Here is a tiny trained network, its code and every weight. The questions are about switching its units off for an input and a class, where a switched-off unit gives its printed mean instead of its output.

import numpy as np


def w(rows, s, z=0):
    codes = np.array(rows[::2]) - 128.0
    scale = np.full(codes.shape[1], s)
    scale[-1] = z or s
    return codes * scale


def norm(h):
    return h / np.sqrt((h * h).mean(-1, keepdims=True) + 1e-5)


def f(y):
    return y / 2 * (1 + np.tanh(0.7978845608 * (y + 0.044715 * y**3)))


def log_softmax(a):
    a = a - a.max(-1, keepdims=True)
    return a - np.log(np.exp(a).sum(-1, keepdims=True))


def net(x, mask):
    res = np.array(x, float).reshape(1, 7) / 4 @ E
    u = 0
    for l in range(2):
        y = f(norm(res) @ A[l][:, :-1].T + A[l][:, -1])
        res = res + np.where(mask[u : u + 12], y, B[l][:, -1]) @ B[l][:, :-1]
        u += 12
    return log_softmax(norm(res)[-1] @ U[:, :-1].T + U[:, -1])


A, B = {}, {}
E = w([
[104,187,206,134,142,160,101,139,154],'x0',
[129,126,127,125,129,130,125,127,125],'x1',
[88,149,143,111,129,120,161,2,121],'x2',
[93,57,193,100,185,102,142,148,93],'x3',
[71,75,112,169,94,174,86,117,109],'x4',
[144,138,155,186,98,103,140,128,89],'x5',
[117,121,111,186,161,74,85,112,175],'x6',
],0.0052)
A[0] = w([
[44,164,179,145,132,216,38,138,111,23],'L0N1',
[75,125,124,126,116,136,173,42,131,82],'L0N2',
[131,118,76,201,210,28,99,111,174,27],'L0N3',
[185,114,127,113,130,129,35,221,114,64],'L0N4',
[83,140,69,95,128,123,96,243,114,122],'L0N5',
[73,160,134,76,103,145,149,31,90,193],'L0N6',
[93,102,121,216,186,71,78,103,203,61],'L0N7',
[96,76,137,141,180,88,135,123,224,3],'L0N8',
[81,125,64,37,180,138,104,120,229,155],'L0N9',
[44,11,195,128,203,72,141,152,133,78],'L0N10',
[205,156,204,216,60,44,198,127,101,85],'L0N11',
[130,121,183,254,57,90,112,120,18,66],'L0N12',
],0.0051,0.0022)
B[0] = w([
[243,61,134,200,141,125,197,88,154,173],'L0N1',
[73,82,117,205,64,32,143,240,178,180],'L0N2',
[84,168,102,155,174,169,163,203,17,226],'L0N3',
[48,148,193,162,58,70,191,198,181,189],'L0N4',
[60,85,127,120,72,109,164,139,175,186],'L0N5',
[88,136,157,132,84,117,141,243,143,251],'L0N6',
[105,205,192,176,77,215,185,153,29,216],'L0N7',
[46,171,138,121,164,175,88,111,73,147],'L0N8',
[62,55,112,112,204,223,137,104,165,223],'L0N9',
[195,141,178,43,42,100,23,115,92,240],'L0N10',
[16,52,86,35,254,227,75,146,208,210],'L0N11',
[83,68,101,24,195,225,131,129,225,207],'L0N12',
],0.005,0.0029)
A[1] = w([
[105,164,112,150,155,54,121,63,132,108],'L1N1',
[148,189,238,180,155,170,130,128,133,168],'L1N2',
[144,120,212,135,146,147,129,139,198,137],'L1N3',
[34,164,156,103,117,83,181,1,127,161],'L1N4',
[87,43,48,131,136,92,136,160,39,172],'L1N5',
[184,91,42,127,142,96,127,100,64,4],'L1N6',
[172,230,120,65,237,55,180,168,142,111],'L1N7',
[144,122,142,18,67,186,217,144,128,109],'L1N8',
[129,176,64,158,78,181,103,114,194,101],'L1N9',
[149,188,64,128,70,178,135,122,165,120],'L1N10',
[188,51,123,161,47,215,161,153,80,154],'L1N11',
[139,193,43,171,134,127,76,133,133,127],'L1N12',
],0.0061,0.0029)
B[1] = w([
[120,143,157,143,108,163,115,189,117,120],'L1N1',
[188,136,75,101,164,92,193,101,118,231],'L1N2',
[172,129,26,111,103,103,142,81,139,211],'L1N3',
[199,114,117,146,96,144,118,253,178,204],'L1N4',
[210,189,124,118,146,130,160,81,178,254],'L1N5',
[186,110,126,149,168,92,164,150,150,115],'L1N6',
[29,63,98,201,47,117,67,35,93,216],'L1N7',
[130,177,141,200,182,162,102,149,102,250],'L1N8',
[141,55,165,57,119,116,92,140,59,221],'L1N9',
[137,78,199,95,177,84,122,129,114,205],'L1N10',
[79,175,121,158,138,86,120,72,120,241],'L1N11',
[155,173,229,67,145,124,124,115,109,170],'L1N12',
],0.007,0.0034)
U = w([
[175,89,231,36,116,77,59,119,49,126],'0',
[102,129,111,185,51,81,163,255,197,123],'1',
[59,98,81,189,108,118,96,26,105,253],'2',
[94,91,89,98,211,234,122,113,180,110],'3',
[111,252,156,197,191,161,171,125,25,84],'4',
[237,152,61,142,167,54,197,38,155,51],'5',
],0.0091,0.0036)

Each question gives the input, the list of numbers given to net, and the class t.
The units are the neurons (one row each of A and B). Each row of codes is followed by its name. A weight is (code - 128) times the scale printed after its matrix; where a second scale follows, it is the last column's (A, B and U).
mask holds one flag per neuron, layer by layer. A switched-off neuron (its flag False) gives its mean, the last column of its row in B, instead of its output. The means were averaged over made-up inputs and are rounded, as every weight is.
A unit's drop is (log p(t) with every unit on - log p(t) with that unit switched off) / (log p(t) with every unit on - log p(t) with every unit switched off).
The circuit of an input: a set's keep is (log p(t) with only the set's units on - log p(t) with every unit switched off) / (log p(t) with every unit on - log p(t) with every unit switched off). Starting from the 12 units with the biggest drops (on a tie, the unit counted first), units are removed one at a time, each time the one whose removal leaves the highest keep (on an exact tie, the one counted first), for as long as the keep stays at least 0.8.
units of the circuit, in order: the units of the circuit, biggest drop first
most important unit: the unit with the biggest drop
top k neurons: the k neurons with the biggest drops, biggest first
k most important neurons of layer l: the k neurons of layer l with the biggest drops, biggest first
input [-7,0,-3,-4,-5,-8,3], class 3: most important unit -> L0N9
input [-8,2,2,-1,-4,-7,-8], class 4: 3 most important neurons of layer 1 -> L1N8; L1N3; L1N2
input [4,5,3,-8,-3,-8,-2], class 0: top 3 neurons -> L1N9; L0N11; L1N10
input [8,-2,6,4,-3,3,7], class 5: 3 most important neurons of layer 1 -> L1N2; L1N3; L1N8
input [-7,-3,6,0,-2,8,3], class 3: units of the circuit, in order -> L0N11; L0N12
input [-5,-4,-2,-8,3,8,-7], class 0: units of the circuit, in order -> L1N9; L1N10
input [8,3,-5,-4,-3,5,3], class 5: 2 most important neurons of layer 1 -> L1N2; L1N3
input [2,6,-6,5,-3,-2,-7], class 4: 2 most important neurons of layer 0 -> L0N2; L0N6
input [2,-2,8,-6,2,8,3], class 1: top 2 neurons -> L1N4; L0N2
input [-1,8,5,-5,4,-1,3], class 0: top 2 neurons -> L1N9; L0N4
input [0,-1,3,-1,-8,-8,8], class 2: top 2 neurons -> L1N7; L0N11
input [-8,-2,-7,4,-3,-2,-8], class 4: units of the circuit, in order -> L1N8; L1N11
input [-4,1,1,6,2,7,0], class 3: 2 most important neurons of layer 0 -> L0N12; L0N11
input [3,1,-3,-6,-1,-2,6], class 0: units of the circuit, in order -> L1N9
input [8,-5,-8,3,-4,5,-5], class 1: 2 most important neurons of layer 0 -> L0N4; L0N7
input [-4,-7,-4,-5,-6,5,6], class 2: units of the circuit, in order -> L1N7; L0N2
input [2,7,4,4,-5,1,-1], class 2: top 3 neurons -> L1N7; L0N5; L0N4
input [6,-4,-1,2,2,-4,7], class 4: top 2 neurons -> L0N7; L0N8
input [-8,4,-5,-7,2,7,7], class 5: 2 most important neurons of layer 0 -> L0N3; L0N10
input [8,6,-3,1,3,6,-5], class 5: most important unit -> L0N1
input [0,1,-8,7,-1,-8,-2], class 1: 2 most important neurons of layer 0 -> L0N4; L0N5
input [8,6,1,-7,7,-6,3], class 5: top 2 neurons -> L0N1; L1N2
input [8,-8,-7,-5,-8,-5,6], class 2: units of the circuit, in order -> L1N7; L0N6
